(in the rows, 128 means zero)
Each row is followed by its class; each block has classes of its own.
[129 110 132 117 133  89 187 120 169 186 166 121 168 166 166 123 161 154
  99 109 123  52 118 178 121 117 103 106 143 109 131 150 146]	Lav
[125 114 149 130 120  71 202 118 122 185 146 115 160  85 180 105 173 124
  39  55 123 130 134 189 145 149 125 122 133 111 108 120 128]	pap
[139 118 145 124 136  88 167 124 179 186 153 117 166 154 156 132 145 146
  97 103 119  58 119 186 127 123  96  97 136 137 122 141 162]	roto
[125 112 142 144 113  76 199 132 123 172 141 121 150  89 185 113 171 119
  42  66 126 125 142 182 141 148 142 135 118 122 103 127 123]	depar
[115 118 143 159 136  92 183 128  99 167 128 113 124 103 174 128 159 109
  68  67 133 146 127 167 119 146 141 127 133  96 106 133 138]	depar
[126 114 146 124 149  95 174 124 178 186 155 119 166 154 147 141 148 152
 106 110 112  61 106 185 128 127 100  90 147 121 128 151 164]	depar
[117 114 163 158 137  97 178 136  97 164 132 113 118  98 178 117 151 104
  63  71 141 150 136 172 121 141 138 125 133  90  97 132 136]	roto
[118 119 146 156 143  97 175 124  94 162 129 117 130 112 179 125 142 117
  71  67 145 145 129 171 124 153 142 139 138  87 104 128 142]	fofiz
[110 114 148 162 136  88 169 132  91 159 132 109 121 104 178 118 161 106
  65  62 143 153 130 163 122 146 150 125 142  87 104 128 142]	vavin
[125 118 142 136 116  70 199 122 127 181 139 114 156  95 186 115 167 130
  40  61 123 123 141 189 137 148 134 115 125  98 108 127 133]	nul
[128 121 150 112 142  92 172 128 182 187 155 119 166 161 153 132 148 144
 101 124 117  66 115 187 126 124  99  96 146 119 129 147 160]	Lav
[125 117 147 120 144  78 155 126 178 190 150 116 160 150 143 131 159 148
  96 113 111  68 108 173 134 125 107  84 148 108 127 144 167]	vavin
[127 115 149 120 146  85 165 122 171 190 159 124 163 155 147 136 149 151
 101 112 115  71 108 180 132 131 104  85 152 113 130 144 165]	vefi
[131 109 129 119 126  88 185 129 156 187 164 124 160 167 168 123 166 157
 100 102 118  52 128 179 120 124  90 104 148 121 124 142 140]	vefi
[109 116 151 146 140  97 188 127  96 163 131 113 121 109 179 123 149 101
  72  82 141 146 130 174 121 139 145 138 126  78 108 133 135]	Lav
[128 118 150 135 114  78 197 126 124 173 145 119 159  94 185 109 175 116
  40  63 131 125 139 185 142 150 136 130 119 120 109 121 123]	Tib
[138 113 127 124 125  92 178 125 166 187 157 127 164 169 164 126 166 164
  98  97 123  46 124 180 120 120  97 114 146 132 117 146 147]	roto
[117 117 160 127 115  75 192 135 113 179 136 117 142  91 183 109 176 116
  50  71 123 134 146 177 142 149 133 125 129 106 103 121 120]	vefi
[135 121 152 121 145  89 162 123 181 187 151 115 168 158 150 136 146 148
  99 113 120  65 111 189 127 125  99 101 146 137 123 143 171]	roto
[135 115 132 125 147  89 167 123 182 186 159 119 162 159 148 138 148 153
 105 112 115  55 112 175 127 126  99  95 141 131 132 147 165]	depar
[136 114 132 117 149  83 173 119 182 187 171 110 165 159 155 128 145 149
 102 111 123  57 113 181 125 125  85 102 140 135 133 142 167]	pap
[131 117 154 118 152  83 167 120 183 187 159 111 169 146 151 131 140 146
  97 111 122  62 109 182 130 131  90  91 147 113 131 142 173]	pap
[124 120 149 114 158  92 165 119 181 188 160 124 170 159 147 137 139 163
 109 117 119  68 108 181 129 131 105  94 158 118 121 148 171]	fofiz
[121 116 157 137 112  79 197 132 123 174 142 113 149  85 187 106 178 113
  39  68 127 136 137 182 146 146 145 139 127 110 107 125 119]	Lav
[109 117 148 158 138  98 180 124  91 161 136 116 124 100 181 119 147 114
  71  59 141 152 130 159 125 148 144 144 133  86 101 134 132]	fofiz
[127 116 133 124 139  86 180 117 165 179 164 121 163 168 161 134 150 166
 105 106 125  58 121 172 114 123  95  96 136  95 128 150 154]	nul
[135 113 118 120 142  87 183 117 171 179 170 120 158 174 163 134 154 167
 102 105 121  50 125 174 109 123  98 102 132 121 122 147 149]	nul
[133 120 140 119 149  89 166 122 178 187 159 123 162 160 153 137 142 158
 104 111 121  67 115 182 127 131  99  95 148 121 123 141 165]	fofiz
[118 118 139 153 142  84 182 119 104 165 139 110 137 107 179 114 146 116
  59  68 132 142 134 167 115 145 134 127 125  87 111 136 136]	nul
[130 124 160 124 158  96 163 125 178 183 160 115 172 160 149 138 143 143
 105 114 127  64 103 189 130 134  93  87 150 116 134 144 173]	Tib
[121 112 150 140 123  80 195 134 114 178 150 119 144  98 185 109 170 126
  51  74 132 138 144 180 138 148 138 135 135 108  98 124 127]	fofiz
[123 109 155 124 136  95 184 122 159 190 156 123 177 160 160 122 158 160
 100  95 119  56 116 189 121 118  95  99 156 109 120 152 150]	roto
[132 115 126 115 138  91 181 125 163 189 166 125 166 174 162 128 156 165
 106 113 121  60 129 176 116 125  94 114 150 126 117 144 149]	fofiz
[134 115 145 120 146  83 171 118 182 189 163 112 168 152 149 130 144 145
 101 110 119  64 109 184 124 128  93  98 142 128 129 141 172]	pap
[115 111 147 141 122  77 201 129 122 178 140 117 152  90 183 115 175 122
  49  65 124 125 132 188 143 143 137 128 130 111 108 132 130]	depar
[137 123 127 117 152  87 165 123 183 185 160 117 153 166 150 136 142 156
 104 113 115  64 122 178 118 128  90  85 133 125 127 143 164]	nul
[130 112 136 127 144  91 173 123 164 183 166 120 162 168 159 128 163 149
 103 107 125  57 116 172 113 121  95  97 141 111 133 147 150]	Tib
[116 106 145 165 132  99 182 130  94 155 142 112 120  92 185 110 153 102
  63  61 137 146 140 163 114 134 147 135 131 104  97 134 126]	roto
[127 123 141 113 160  88 165 121 183 185 159 114 160 165 149 140 142 157
 106 119 116  67 112 180 123 126  91  88 140 111 131 151 169]	nul
[108 111 147 150 134  89 177 135  93 162 130 108 114 103 174 111 162 101
  67  76 131 149 134 162 119 138 141 127 131  85 100 132 132]	vavin
[138 119 143 121 148  91 168 127 175 183 162 121 169 167 158 129 141 158
 105 116 127  58 117 187 127 134  97 106 150 126 120 142 162]	fofiz
[116 112 161 147 125  81 189 134 115 175 138 117 143  87 176 111 174 116
  49  67 124 143 137 171 143 147 137 134 123 103 108 131 122]	depar
[126 115 141 142 119  74 197 123 120 173 147 115 148 100 185 112 163 128
  44  60 129 133 146 174 127 149 139 123 117 109 103 127 124]	nul
[131 117 152 114 142  90 175 122 184 182 159 115 172 160 157 133 146 145
 100 120 121  60 110 185 125 125 106 100 143 121 130 146 160]	Lav
[125 116 148 113 148  87 164 126 177 189 160 119 159 156 149 139 152 152
 104 120 114  68 108 181 134 128 100  91 152 119 132 145 166]	vefi
[111 113 145 160 151  96 183 129 103 154 146 110 123 102 176 121 150 107
  72  76 138 148 126 164 115 144 144 138 129 115 102 137 134]	depar
[134 112 124 121 137  85 181 118 171 181 166 121 164 177 163 129 151 163
 104 105 122  51 127 172 110 122  93 107 128 111 127 151 151]	nul
[120 113 151 139 120  77 197 129 112 179 148 117 148  99 186 110 171 125
  51  72 131 141 145 177 133 147 141 138 135 110  96 124 125]	fofiz
[113 114 142 151 133  85 176 127  95 163 127 109 125 105 178 121 161 106
  63  69 136 143 128 174 125 143 144 127 136  83 106 127 143]	vavin
[134 127 149 110 153  98 165 129 180 183 156 116 163 168 150 139 149 144
 110 124 124  59 114 183 126 131  89  93 144 128 129 143 165]	Tib
[131 112 136 117 138  87 184 117 167 185 166 118 172 171 164 126 156 152
 101 114 125  55 117 177 116 118 101 110 143 111 132 149 149]	Lav
[128 112 132 120 123  93 193 121 166 184 163 123 166 170 168 126 162 155
 104 100 124  48 119 183 118 119 103 112 140 117 124 148 145]	Lav
[121 112 144 140 122  75 200 129 120 174 140 118 152  91 184 112 180 122
  46  69 126 123 136 181 139 146 145 137 125 116 102 128 123]	depar
[131 113 127 123 130  79 172 127 163 183 163 114 165 169 162 121 165 151
 100 105 122  52 124 165 117 122  99 110 141 128 121 144 150]	vavin
[121 115 155 137 115  71 186 134 115 176 139 113 144  93 179 103 183 117
  42  65 126 137 140 173 145 148 140 128 127 108 100 121 121]	vavin
[132 110 137 124 143  92 181 121 162 184 172 125 173 171 158 124 158 152
 101 111 126  56 117 179 116 124  96  97 143 113 131 147 150]	Tib
[133 121 158 116 145  93 168 124 179 186 149 118 165 152 150 134 145 149
 101 108 119  65 113 192 128 126  94  91 149 128 121 143 167]	roto
[136 118 129 123 143  91 178 122 163 182 172 116 172 175 165 126 159 150
 104 108 131  48 120 175 113 125  90 108 141 131 131 143 151]	Tib
[125 116 158 132 110  76 202 125 125 177 141 117 161  89 185 104 176 118
  37  65 126 128 138 188 146 147 146 136 124 111 106 122 117]	Lav
[128 113 122 122 126  80 177 126 164 185 164 118 164 168 162 125 172 154
 100 103 118  54 120 174 120 120 102 114 143 133 119 144 151]	vavin
[124 117 149 157 140  95 179 125 100 158 138 114 132 105 177 114 147 100
  63  74 143 137 131 168 117 149 142 130 127  94 110 129 137]	Tib
[118 112 157 139 117  68 189 129 115 178 139 115 153  91 178 104 180 118
  39  61 125 137 134 182 149 147 142 123 128 101 104 123 126]	vavin
[116 116 165 135 120  79 197 134 119 181 138 112 146  86 183 110 176 109
  41  70 123 143 137 189 144 143 137 120 129  95 108 123 122]	Lav
[121 117 151 129 114  62 191 125 118 177 136 113 156  87 182 105 184 119
  34  59 124 132 138 182 152 149 142 132 121 112 104 117 122]	vavin
[109 112 147 164 137  86 174 134  95 158 139 106 115 102 179 113 158 101
  65  67 140 149 128 160 119 142 148 125 129  91  99 132 136]	vavin
[124 109 136 122 133  85 176 127 161 185 166 120 160 165 164 128 163 150
 105 114 119  61 118 173 120 121  99 113 146 121 127 149 151]	vefi

Next block, with new classes.
[142 123 120 137 115 123 146 102 146 152 104 163 146 127 121 116 131 136
 138 131 144 147 140 132 110 134 136 130 168 151 142 137 137]	Zab
[133 132 122 128 124 122 132 158  95 106 109 109 134 118 121 138 112 109
 143 156 124 113 119 132 143 139 118 130 140 137  93 109 117]	foron
[175 128 121 148 102 134 126 147 157 127  86 140 128 126 149 138 111 103
 123 100  96 126 151 115  99 112 137 135 139 146 131  90 183]	Megiz
[134 100 159 117 172 100 168  76 125 142 141 143 120 109 139 155 144 138
 140 132 123  86 105 159 166 136 130 123 155  83 169 138 147]	rido
[120 103  95 139 124 147 107 164  74 133  93 131 142 157 146 139 101 133
 156 151 134 119 143 103 131 144  91 116 103 154 112 105  93]	fises
[163  98 160 139 103 126 113 125 140 105 155 124 157 161 152 132 148 125
 144 120  99 125 149 133 110 141 135 109 129 150 108 126 152]	rido
[127 121 140 104 117 106 121 115 116 104 141 133 131 114 134 106 145 128
 110 110 109 110 107 161 122 148 153 143 137 120 122 147 120]	Zab
[127 140 128  96 140 142 145 153 128  93 127  57 143 104 132 123 108 100
 141 179 111 147 101 105 139 147 121 147 124 125 108 108 140]	Megiz
[125 112 132 124 111 125 144 130 166 118 152 131 149 141 160  81 136 146
 137 124 113 137 131 121 125 176 140 124 138 135  93 137 139]	kot
[160 134 108 120  99 141 146 138 153 134 127 114 155 128 149 114 120 137
 113 132  97 162 108 147 154 161 147 122 124 122 118  89 116]	Megiz
[137 168 133 111  93 120  98 121 116  98 131 127 139 138 102 141 172 126
 124 134  58 140 158 115 171 136 121  98 104 155 147  58  85]	dogi
[139 141 132 126 126 130 111 118  88 122 126 115 153 128 131 139 148 121
 106 121  77 109 138 137 150 127 120 130 130 119 124 112 110]	val
[127 106  74 103 113 147 120 160 105 173 128 149 116 129 131 147  98 154
 102 119 121 149 153 147 132 158 115 129 105 143  94  63  85]	val
[152 101 141 141 110 137 128 119 148 133 142 128 128 160 133 141 117 142
 118 117 148 105 146 124 101 114 153 126 118 129 169 160 167]	dogi
[105 123 136 116 127 131 100 114 149 128 148  86 126 139 100 164  88 124
 124 127 158 153 122 108  95 137 127 128  91 151 128 150 110]	dulib
[118 102 143  97  80 113 146 138 120 115 100 132 106 154 110 129 120 112
 154  94 161 121 166 126 119 150 143 148 135 145 124 141 129]	dogi
[110  71 222 110 110 131 139 164 107 122 117  90 107 155 147 117 121 126
 158 108 190  72 141 151 100 155 171 134 181 129  84 159 189]	dulib
[142 132 162 143 113 118 119 130 169 133 166 136  96 134 120 145 147 136
 136 117 150 147 165 106 105 146 150 109  87 155 155 125 158]	foron
[136  87 155 150 106 142 107 157 135 116 118 120 137 140 141 145 126  94
 150 117 150 119 142 119 135 152 138 124 118 155  89 162 133]	kot
[117 145 140 108 121 104 138 117 139 127 134 135 113 130 116 107 132 126
 135 119 149 118 141 123 149 137 120 132 126 120 134 124 126]	taz
[146 121 104 152 115 149 141 127 179 129 141  96 167 118 143 116 115 133
 109 141 105 137 117  99  97 120 152 129 124 115 150 132 171]	pem
[101 133 132  87  91 111 148  95 183 107 192 115 122  98 134  95 152 136
 149 149 148 143 111 166  93 144 187 101 144 139 104 117 131]	Zab
[142 136 117 126 122 144 119 136 119 140 123 145 116 142 126 125 119 120
 140 130 153 156 122 119 104 135 137 122 121 169  98 145 118]	Zab
[143 113 155 121 126 120 149 148 114 115 146 116 118 136 130 126 114 120
 148 135 147 118 123 125 130 166 143 141 126 132  92 158 135]	foron
[120 129  98 126 156 119 120 142 121 122 151 153  93 114 129 131 119 141
 115 125 128 112 117 115 146 121 104 118  81 125 118 113 112]	taz
[140 110 167 120 114 108 110 126 158 123 164 140 137 142 124 126 132 133
 120 100 115 119 145 107 123 159 130 130  98 122 148 136 156]	Zab
[119 120 126 110 117 139 155 152 113 143 127 121 132 139 128 119  90 150
 121 136 132 104 129 146 153 136 134 131 137 105 115 106 117]	val
[178 134 163 119 125 122 149 139 147 100 139 106 164 140 115 137 118 122
 122 155  88 155 140 102 120 126 123 145 133 133 133  97 151]	rido
[120 134 118 125 113 124 112 131 124 152  91 137 110 116 103 132 110 116
 130 113 160 111 144 126 121 111 118 123 137 133 110 103 118]	nulof
[120  87 111 121 108 143 136 156  79 124 107 118 147 139 132 128  98 164
 114 131 117 121 140 133 181 181 114 115 112 125  69  84  58]	dogi
[166 123 110 124 116 138 138 141 142 136 148 125 179 161 118 130  97 144
 116 139  66 140 129  74 130 140 114 128  90 120 151  96 132]	pem
[144 106 140 144 149 146 125 104 116 125 144 115 165 143 111 155 149 136
 125 140 116 132 136  92 138  94 114 116 102 133 158 150 146]	Zab
[124 131 153 126 179 139 147 143  86 142 108 135  95 134 120 159  90 127
 151 159 166 116 114 138 135  99 110 130 132 124 123 124 119]	rido
[146 121 109 137 148 130 152 119 149 160 134 149 137 131 149 130  76 140
 131 113 114 152 111 113 108 152 154 120  99 109 119 128 118]	foron
[139 107 135 139  93 123  81 141 160 123 137 104 157 140 133 135 110 120
 102 109 137 113 122 118 101 138 137 126  98 117 130 144 149]	fises
[140 127 143 111 137 119 120  89 127 161 109 177  84 117 142 150 116 116
 145 121 136  82 134 181 135 115 155 130 156 139 153 114 132]	fises
[130 178 102 111 160 136 139 109 167 158 131 157  99 106 119 144 119 100
 145 146 125 160 127 133 134  94 124 142 136 137 163 101 146]	Zab
[129 158 112 100 122 106 132 119 138 105 108 122 134 125 103 147 120 108
 132 131  94 177 137 118 140 130  98 138 104 138 158  70  97]	rido
[131 151  83 120  96 126 132 113 110 130 152 130 100 155 111 156 121 137
 132 120 144 133 151 153 123  96 128 123 103 163 118 107 102]	foron
[ 95 162  77 127 136 125 120 104 137 153 144 146 140  97 105 144 143 148
 128 174 119 161 119 160 173 122 107 123 130 131 144  96  51]	fises
[116 115 136 178 142 121 107 134 123 145  98 173 110 115 107 137 117 144
 140 133 157  92 132 119 113 104 114 107 136 140 148 152 122]	nulof
[153 101 145 125 107 153 119 138 132 121 133  97 158 146 160 109 150 115
 133 154 138 106 110 166 140 150 160 124 165 128 126 166 160]	dogi
[128 136 173 124 153 122 134 126 164 147 110 125 130 118 139 126 146 107
 143 126 126 130 157 136 140 125 114 146 170 102 160 102 190]	rido
[165 149 199 121 124 109 161  70 154 141 142 155 134 163 142 126 129 115
 165 116 111 141 159 163 131 124 124 115 148 119 141  76 146]	nulof
[108 137  96 102 145 134 132 146  98 112 141 117 104 109 129 110 117 137
 126 136 101 151 100 117 121 143 139 133  92 132  93 118  73]	nulof
[124 128 129 138 138 133 119 130 109 134 108 108 130 122 124 144 119 125
 119 142 143  94 102 150 116  99 128 140 154 121 148 157 153]	Megiz
[141 132 152 113 105 137 161 133 130 137  94 114 143 136 120 102 144 109
 135 121 137 145 123 156 149 140 139 151 182 124 103 131 151]	pem
[119 107  68 130 100 146 133 165 137 102 124 112 132 144 135 142 119 133
 153 130  97 155 125  91 115 134 136 106 108 175 113 107 116]	dulib
[120 121 147 134 150 120 119  80 158 162 147 141 147 121 154 114 149 159
 127 119 121 111 125 141 140 153 135  96 143 103 151 120 130]	dulib
[105 147 124 110 150 133 136  75 140 127 164  92 100 108 118 165 115 148
  97 141 137 146 104 151 114 112 153 117  96 116 159 118 112]	dogi
[156 132 102 129  85 122 149 138 155 118 136 130 134 150 144 107 115 136
 139 127 119 111 137 138 156 148 138 132 149 136 113 125 130]	rido
[154 135  92 125  93 139 144 124 146 148 127 129 167 154 136 122 133 137
 116 134  99 179 121 151 138 159 132 127 143 141 149 118 118]	val
[125 130 148 110 163 124 151 123 143 109 157 118 138 127 132  99 102 135
 133 146 108 132 118  98 133 133 125 137 109 111 116 134 133]	taz
[155 134 123 124 149 130 125  89 152 116 145 135 105 113 120 128 119 100
 127 126 159 160  96 141 123 117 122 137  93 144 106 173 106]	nulof
[104 141 114 140 131 113 123 156 133 123 124 147 133  99 116 118 122 134
 121 135 116 112 136  96 120 128 125 138 131 123 110 122 103]	kot
[111 160 150 172 134 121 144 115 147 126 108 108 130 126 115 140 146 106
 139 119 145 127 147 104 156 102 118 133 147 113 159 157 159]	taz
[122 111 111 104 134 118 158 164  86  79  89 110 147 126 129 129 116 104
 150 145  75 128 117 102 151 129 109 137 126 128 126  86 122]	taz
[143 113 116 150 153 134 141 144 124 122 121 129 123 124 139 129 133 142
 129 149 151 135 112 107 106 118 120 124 122 133 142 151 147]	rido
[117 140 137 131 120 131 141 153 148 103 132 103 174 130 131  97 117 139
 144 150 104 168 147  80 110 141 124 122 121 128 105  90 103]	dulib
[116 127 116 141 122 152 139 124 170 128 135 108 151 109 129 131 123 144
 132 160  96 159 127 161 155 125 136 127 156 146 120 109 127]	Megiz
[114 149 138 122 130 112 188  97 113 134 104 126 121 140 109 150 110 138
 156 118 118 152 146 110 137 124 113 134 136 124 139 101 116]	Megiz
[149 124 154 101 159 119 141  68 143 133 147 133 132 139 152 125 171 126
 147 116 100 124 146 143 178 135  94 114 133 113 134  93 160]	rido
[151 119 159 133 152 130 161 138 145 142 116 153 129 137 130 117  96 137
 150 130 122 130 126  92 129 140 130 137 126 119 140 145 150]	Megiz
[133 141 139 157  97 121 124 113 133 126 126 106 139 120 122 150 135 100
 122 122 165 118 144 141 134 130 131 134 129 119 147 160 121]	val
[108 132  79 112 123 122 114 121 110 114 102 107 117 124 118 140 119  98
 133 120 126 127  98 146 104 103 111 140 132 137 125 136 126]	nulof
[116 141 116 131 132 136 132 146 155 131 136 131 109 126 136  92 138 135
 139 142 153 168 134  97 114 147 147 131 104 149 159 155 129]	taz
[119  96  88 117 118 112 140 143  58 129 107 121 129 136 118 148  95 155
  86  97 118 100 112 126 113 143 100 149 101 103 111 107 100]	pem
[110 177 187 108 160 114 146  80 151  73 151  73 137 109 142  78 143  99
 142 146 117 120 132 111  92 100 131 160 158 108 129 150 194]	Zab
[134 125 164 148 158 137 118 125 135 137 128 122 153 130 129 119 144 124
 146 153 137 115 140  90 126 120 107 131 151 127 115 160 166]	fises
[139 126 106 127 114 135 135 149 134 160 134 129 125 139 147 129 124 144
 128 139 127 123 129 159 169 173 134 140 160 127 128 125 122]	rido
[152  97  86 153 128 142 154 164 126 144  73 137 166 130 138  98 142 136
 118 126 125 134 140  86 149 127 113 141 154 121 140 137 161]	taz
[116 140 117 133 133 112 120 128 112 106 131 126 128 115 136 108 147 126
 116 122 128 128 107 129 119 129 128 124 117 121 113 143 110]	taz
[120 123 142 132 147 133 105 161 106 128 116 134  99 129 131 105 119 122
 133 116 152 120 136 100  82 122 125 144 108 134 112 158 134]	nulof
[159 102 116 138 103 138  84 170 142 126 118 132 171 159 131 139 120 108
 121 133 116  86 125 125 112 100 107 110 137 121 131 115 180]	dogi
[127 136 121 123 139 124 135 127 125 112 153 138 144 130 126 103 130 152
 141 160 102 122 141 135 143 119 109 121 128 135 110  98 117]	foron
[120  99 151 140 146 126 125 135 116 117 116 141 137 118 131 138 122 110
 140 117 118 140 130 130 151 140 126 129 109 127 110 140  99]	taz
[141 119 158 108 114 118 162 116 166 148 154 161  85 129 132 133 137 110
 143  95 169 122 150 161 115 118 170 148 131 117 162 160 163]	val
[133 112 120 110 143 138 150 132 111 140 122 111 108 113 110 146 110 124
 111 122 140 118 104 118 148 136 126 145 114 115 108 134 132]	pem
